Below are the code and all the weights of a small trained network. Each question names an input and a class and asks about switching units off, where a switched-off unit gives its printed mean instead of its output.

import numpy as np


def w(rows, s, z=0):
    codes = np.array(rows[::2]) - 128.0
    scale = np.full(codes.shape[1], s)
    scale[-1] = z or s
    return codes * scale


def norm(h):
    return h / np.sqrt((h * h).mean(-1, keepdims=True) + 1e-5)


def f(y):
    return y / 2 * (1 + np.tanh(0.7978845608 * (y + 0.044715 * y**3)))


def log_softmax(a):
    a = a - a.max(-1, keepdims=True)
    return a - np.log(np.exp(a).sum(-1, keepdims=True))


def net(x, mask):
    res = np.array(x, float).reshape(1, 8) / 4 @ E
    u = 0
    for l in range(2):
        y = f(norm(res) @ A[l][:, :-1].T + A[l][:, -1])
        res = res + np.where(mask[u : u + 12], y, B[l][:, -1]) @ B[l][:, :-1]
        u += 12
    return log_softmax(norm(res)[-1] @ U[:, :-1].T + U[:, -1])


A, B = {}, {}
E = w([
[143,120,112,130,127,94],'x0',
[4,76,156,142,3,66],'x1',
[131,127,117,126,122,119],'x2',
[127,133,128,128,124,141],'x3',
[36,212,169,21,198,50],'x4',
[129,127,127,125,126,123],'x5',
[128,126,127,126,127,123],'x6',
[57,153,46,242,174,160],'x7',
],0.0051)
A[0] = w([
[95,146,41,204,144,150,69],'L0N1',
[160,77,183,38,114,143,36],'L0N2',
[124,87,102,85,168,87,4],'L0N3',
[206,54,112,145,103,194,56],'L0N4',
[197,17,132,192,134,167,27],'L0N5',
[96,169,223,132,194,105,140],'L0N6',
[200,128,134,133,194,159,27],'L0N7',
[138,140,132,118,111,140,45],'L0N8',
[182,62,174,51,102,182,30],'L0N9',
[254,193,103,139,183,163,69],'L0N10',
[180,122,142,51,86,139,23],'L0N11',
[133,115,78,109,118,96,73],'L0N12',
],0.0074,0.0021)
B[0] = w([
[147,155,173,183,180,57,224],'L0N1',
[80,165,173,237,136,49,171],'L0N2',
[95,156,139,102,144,109,115],'L0N3',
[139,204,108,70,86,111,236],'L0N4',
[116,226,57,103,67,150,241],'L0N5',
[144,172,91,92,94,154,187],'L0N6',
[149,84,178,106,147,191,181],'L0N7',
[132,109,171,149,117,84,111],'L0N8',
[165,156,161,217,142,27,184],'L0N9',
[74,2,179,63,155,175,254],'L0N10',
[113,151,225,213,189,113,154],'L0N11',
[127,133,139,134,123,165,119],'L0N12',
],0.0063,0.0042)
A[1] = w([
[66,50,147,155,26,121,80],'L1N1',
[77,146,53,229,240,187,130],'L1N2',
[3,136,89,225,168,191,126],'L1N3',
[91,79,69,163,85,44,81],'L1N4',
[216,195,180,111,109,88,152],'L1N5',
[31,99,122,68,108,111,72],'L1N6',
[178,161,137,182,30,212,128],'L1N7',
[121,232,188,90,103,197,165],'L1N8',
[165,202,93,87,37,173,252],'L1N9',
[163,50,155,226,68,174,22],'L1N10',
[8,31,160,152,18,121,58],'L1N11',
[29,184,159,4,210,80,137],'L1N12',
],0.0065,0.0015)
B[1] = w([
[183,82,125,68,237,232,177],'L1N1',
[85,97,226,134,39,54,213],'L1N2',
[173,162,244,117,104,77,205],'L1N3',
[112,133,158,119,195,163,176],'L1N4',
[37,138,138,189,112,125,170],'L1N5',
[204,151,85,176,218,96,166],'L1N6',
[76,157,38,35,147,52,191],'L1N7',
[114,109,37,120,92,106,174],'L1N8',
[96,164,35,128,150,123,201],'L1N9',
[114,235,59,88,135,75,158],'L1N10',
[220,12,165,54,184,251,201],'L1N11',
[170,141,2,177,46,168,254],'L1N12',
],0.0053,0.0052)
U = w([
[110,181,15,112,79,114,205],'0',
[135,20,192,69,181,196,2],'1',
[85,143,254,191,95,55,128],'2',
],0.0095,0.00075)

Each question gives the input, the list of numbers given to net, and the class t.
The units are the neurons (one row each of A and B). Each row of codes is followed by its name. A weight is (code - 128) times the scale printed after its matrix; where a second scale follows, it is the last column's (A, B and U).
mask holds one flag per neuron, layer by layer. A switched-off neuron (its flag False) gives its mean, the last column of its row in B, instead of its output. The means were averaged over made-up inputs and are rounded, as every weight is.
A unit's drop is (log p(t) with every unit on - log p(t) with that unit switched off) / (log p(t) with every unit on - log p(t) with every unit switched off).
The circuit of an input: a set's keep is (log p(t) with only the set's units on - log p(t) with every unit switched off) / (log p(t) with every unit on - log p(t) with every unit switched off). Starting from the 12 units with the biggest drops (on a tie, the unit counted first), units are removed one at a time, each time the one whose removal leaves the highest keep (on an exact tie, the one counted first), for as long as the keep stays at least 0.8.
circuit, biggest first: the units of the circuit, biggest drop first
top k neurons: the k neurons with the biggest drops, biggest first
k most important neurons of layer l: the k neurons of layer l with the biggest drops, biggest first
drop when u is switched off: that unit's drop, to one decimal
input [-1,5,-5,-2,6,1,4,-2], class 0: top 2 neurons -> (L1N12, L0N10)
input [-2,-6,3,-2,5,-2,0,8], class 2: top neuron -> (L1N2)
input [-3,3,5,-4,-6,6,4,7], class 2: 4 most important neurons of layer 1 -> (L1N2, L1N3, L1N12, L1N8)
input [4,6,0,-4,-6,-1,0,7], class 2: top 3 neurons -> (L0N1, L0N10, L1N3)
input [-2,4,5,1,-1,-3,8,5], class 2: top 4 neurons -> (L0N1, L0N10, L1N3, L1N2)
input [-7,7,6,-8,6,1,0,-7], class 1: circuit, biggest first -> (L1N11, L0N4)
input [-2,-4,-4,-7,6,-6,5,-6], class 0: top 2 neurons -> (L1N12, L0N6)
input [1,-3,-4,3,1,4,1,4], class 2: 3 most important neurons of layer 1 -> (L1N2, L1N11, L1N1)
input [-4,6,-4,3,4,2,5,2], class 1: top 3 neurons -> (L1N11, L0N5, L0N4)
input [2,-4,6,4,1,6,-2,-5], class 2: top 3 neurons -> (L0N2, L0N9, L1N11)
input [3,-1,-2,0,8,-1,0,-7], class 0: top 2 neurons -> (L1N12, L0N6)
input [2,7,6,-2,8,-7,-8,-4], class 0: top 2 neurons -> (L1N12, L0N10)
input [4,-2,6,2,-5,-4,5,-8], class 2: top 2 neurons -> (L0N9, L0N11)
input [0,8,3,-2,-5,-3,0,-4], class 1: circuit, biggest first -> (L1N11)
input [-7,8,2,-8,4,-6,0,6], class 1: drop when L1N11 is switched off -> 0.7
input [-1,8,-5,2,5,2,8,2], class 1: drop when L0N4 is switched off -> 0.1
input [-5,7,4,-3,8,7,-5,1], class 0: drop when L0N10 is switched off -> 0.5
